Below are the code and all the weights of a small trained network. Each question names an input and a target symbol and asks about switching units off, where a switched-off unit gives its printed mean instead of its output.

import numpy as np


def w(rows, s, z=0):
    codes = np.array(rows[::2]) - 128.0
    scale = np.full(codes.shape[1], s)
    scale[-1] = z or s
    return codes * scale


def norm(h):
    return h / np.sqrt((h * h).mean(-1, keepdims=True) + 1e-5)


def softmax(a):
    e = np.exp(a - a.max(-1, keepdims=True))
    return e / e.sum(-1, keepdims=True)


def log_softmax(a):
    a = a - a.max(-1, keepdims=True)
    return a - np.log(np.exp(a).sum(-1, keepdims=True))


def net(x, mask):
    ids = ['αβγδζηθλξπσφψω'.index(c) for c in x.split()]
    T = len(ids)
    res = E[ids] + P[:T]
    u = 0
    for l in range(3):
        r = norm(res)
        for j in range(3):
            rows = slice(2 * j, 2 * j + 2)
            q, k, v = (r @ M[l][rows].T for M in (Q, K, V))
            z = softmax(np.where(np.tri(T) > 0, q @ k.T / 2**0.5, -1e9)) @ v
            o = O[l][rows]
            res = res + np.where(mask[u + j], z, o[:, -1]) @ o[:, :-1]
        u += 3
    return log_softmax(norm(res)[-1] @ U[:, :-1].T + U[:, -1])


Q, K, V, O = {}, {}, {}, {}
E = w([
[202,45,207],'α',
[173,103,122],'β',
[132,160,109],'γ',
[122,145,106],'δ',
[128,155,138],'ζ',
[134,161,134],'η',
[228,165,158],'θ',
[106,111,100],'λ',
[78,107,109],'ξ',
[138,169,114],'π',
[133,161,142],'σ',
[122,176,84],'φ',
[93,108,159],'ψ',
[1,115,44],'ω',
],0.0094)
P = w([
[117,113,111],'0',
[101,238,145],'1',
[134,81,69],'2',
[91,248,153],'3',
[140,74,64],'4',
[87,254,158],'5',
[150,71,65],'6',
],0.0045)
Q[0] = w([
[170,99,134],'0.h1',
[109,158,112],'0.h1',
[109,133,159],'0.h2',
[41,44,173],'0.h2',
[189,250,142],'0.h3',
[123,254,171],'0.h3',
],0.0063)
K[0] = w([
[116,160,113],'0.h1',
[137,80,135],'0.h1',
[108,132,128],'0.h2',
[33,77,174],'0.h2',
[254,130,26],'0.h3',
[214,75,31],'0.h3',
],0.006)
V[0] = w([
[117,126,138],'0.h1',
[252,163,45],'0.h1',
[63,96,163],'0.h2',
[169,174,120],'0.h2',
[183,181,144],'0.h3',
[133,95,26],'0.h3',
],0.0026)
O[0] = w([
[124,133,147,128],'0.h1',
[150,43,86,111],'0.h1',
[181,170,172,88],'0.h2',
[60,83,123,192],'0.h2',
[77,84,170,148],'0.h3',
[158,98,4,255],'0.h3',
],0.0021,0.00046)
Q[1] = w([
[159,116,152],'1.h1',
[208,62,8],'1.h1',
[132,139,112],'1.h2',
[168,158,109],'1.h2',
[149,209,169],'1.h3',
[112,78,113],'1.h3',
],0.011)
K[1] = w([
[133,163,91],'1.h1',
[255,97,101],'1.h1',
[159,127,116],'1.h2',
[199,161,140],'1.h2',
[35,108,144],'1.h3',
[198,169,119],'1.h3',
],0.0075)
V[1] = w([
[145,140,149],'1.h1',
[179,253,112],'1.h1',
[90,102,127],'1.h2',
[131,98,170],'1.h2',
[66,110,110],'1.h3',
[133,153,152],'1.h3',
],0.0059)
O[1] = w([
[122,115,99,104],'1.h1',
[185,220,18,252],'1.h1',
[196,2,140,138],'1.h2',
[87,26,107,31],'1.h2',
[23,113,232,215],'1.h3',
[102,145,91,134],'1.h3',
],0.0031,0.0014)
Q[2] = w([
[207,128,154],'2.h1',
[181,53,134],'2.h1',
[169,20,51],'2.h2',
[101,179,213],'2.h2',
[59,157,255],'2.h3',
[149,21,58],'2.h3',
],0.01)
K[2] = w([
[175,111,184],'2.h1',
[197,62,117],'2.h1',
[249,64,159],'2.h2',
[17,140,112],'2.h2',
[40,138,194],'2.h3',
[220,115,142],'2.h3',
],0.013)
V[2] = w([
[190,128,206],'2.h1',
[4,253,157],'2.h1',
[21,181,54],'2.h2',
[184,170,237],'2.h2',
[181,122,170],'2.h3',
[235,211,204],'2.h3',
],0.0051)
O[2] = w([
[78,194,137,84],'2.h1',
[171,105,203,255],'2.h1',
[99,187,162,198],'2.h2',
[243,48,156,111],'2.h2',
[160,171,109,93],'2.h3',
[254,143,126,107],'2.h3',
],0.0074,0.0036)
U = w([
[169,33,111,175],'α',
[113,122,47,253],'β',
[104,207,101,87],'γ',
[37,150,117,107],'δ',
[136,119,247,122],'ζ',
[150,160,159,116],'η',
[190,118,94,161],'θ',
[82,115,107,117],'λ',
[81,103,143,127],'ξ',
[139,166,102,56],'π',
[180,132,171,63],'σ',
[98,186,63,54],'φ',
[72,53,201,127],'ψ',
[86,110,106,98],'ω',
],0.014,0.0058)

Each question gives the input, a string of symbols that net reads in full, and the target symbol t.
The units are the heads (2 rows each of Q, K, V and O). Each row of codes is followed by its name. A weight is (code - 128) times the scale printed after its matrix; where a second scale follows, it is the last column's (O and U).
mask holds one flag per head, layer by layer. A switched-off head (its flag False) gives its mean, the last column of its rows in O, instead of its output. The means were averaged over made-up inputs and are rounded, as every weight is.
A unit's drop is (log p(t) with every unit on - log p(t) with that unit switched off) / (log p(t) with every unit on - log p(t) with every unit switched off).
The circuit of an input: a set's keep is (log p(t) with only the set's units on - log p(t) with every unit switched off) / (log p(t) with every unit on - log p(t) with every unit switched off). Starting from all 9 units, units are removed one at a time, each time the one whose removal leaves the highest keep (on an exact tie, the one counted first), for as long as the keep stays at least 0.8.
units of the circuit, in order: the units of the circuit, biggest drop first
most important unit: the unit with the biggest drop
which heads matter: for each layer, one digit per head in row order, 1 if its drop is at least 0.15 and else 0, layers parted by /
drop when u is switched off: that unit's drop, to one decimal
input σ ξ α σ γ ψ η, target α: which heads matter -> 000 / 000 / 010
input θ ω η, target θ: which heads matter -> 000 / 000 / 001
input ω ω δ, target δ: which heads matter -> 000 / 000 / 010
input β α ψ δ, target ζ: units of the circuit, in order -> 2.h1, 1.h1
input λ ψ ψ η, target ζ: most important unit -> 2.h1
input ψ γ β ζ ψ, target β: units of the circuit, in order -> 2.h1, 1.h3
input σ λ π α ξ λ ψ, target α: which heads matter -> 000 / 000 / 000
input γ ψ α ψ ω, target α: units of the circuit, in order -> 2.h2, 2.h1
input φ ψ η π ψ δ, target ζ: which heads matter -> 000 / 000 / 100
input ψ α π γ π, target α: which heads matter -> 000 / 000 / 010
input σ γ β ω ζ, target β: which heads matter -> 000 / 000 / 100
input φ λ ζ ψ β ψ η, target β: which heads matter -> 110 / 100 / 100
input α β ζ ψ ξ γ, target ζ: which heads matter -> 000 / 001 / 100
input θ ω φ, target θ: most important unit -> 2.h3
input η λ φ θ β ψ σ, target β: which heads matter -> 111 / 101 / 110
input β η σ, target β: units of the circuit, in order -> 0.h1, 2.h1, 2.h2
input θ ζ ζ, target θ: drop when 1.h3 is switched off -> 0.1
input η α γ π ζ η σ, target α: drop when 0.h1 is switched off -> 0.1
input ψ ψ η λ, target ζ: drop when 2.h1 is switched off -> 0.8
input γ β α δ ψ, target α: most important unit -> 2.h2
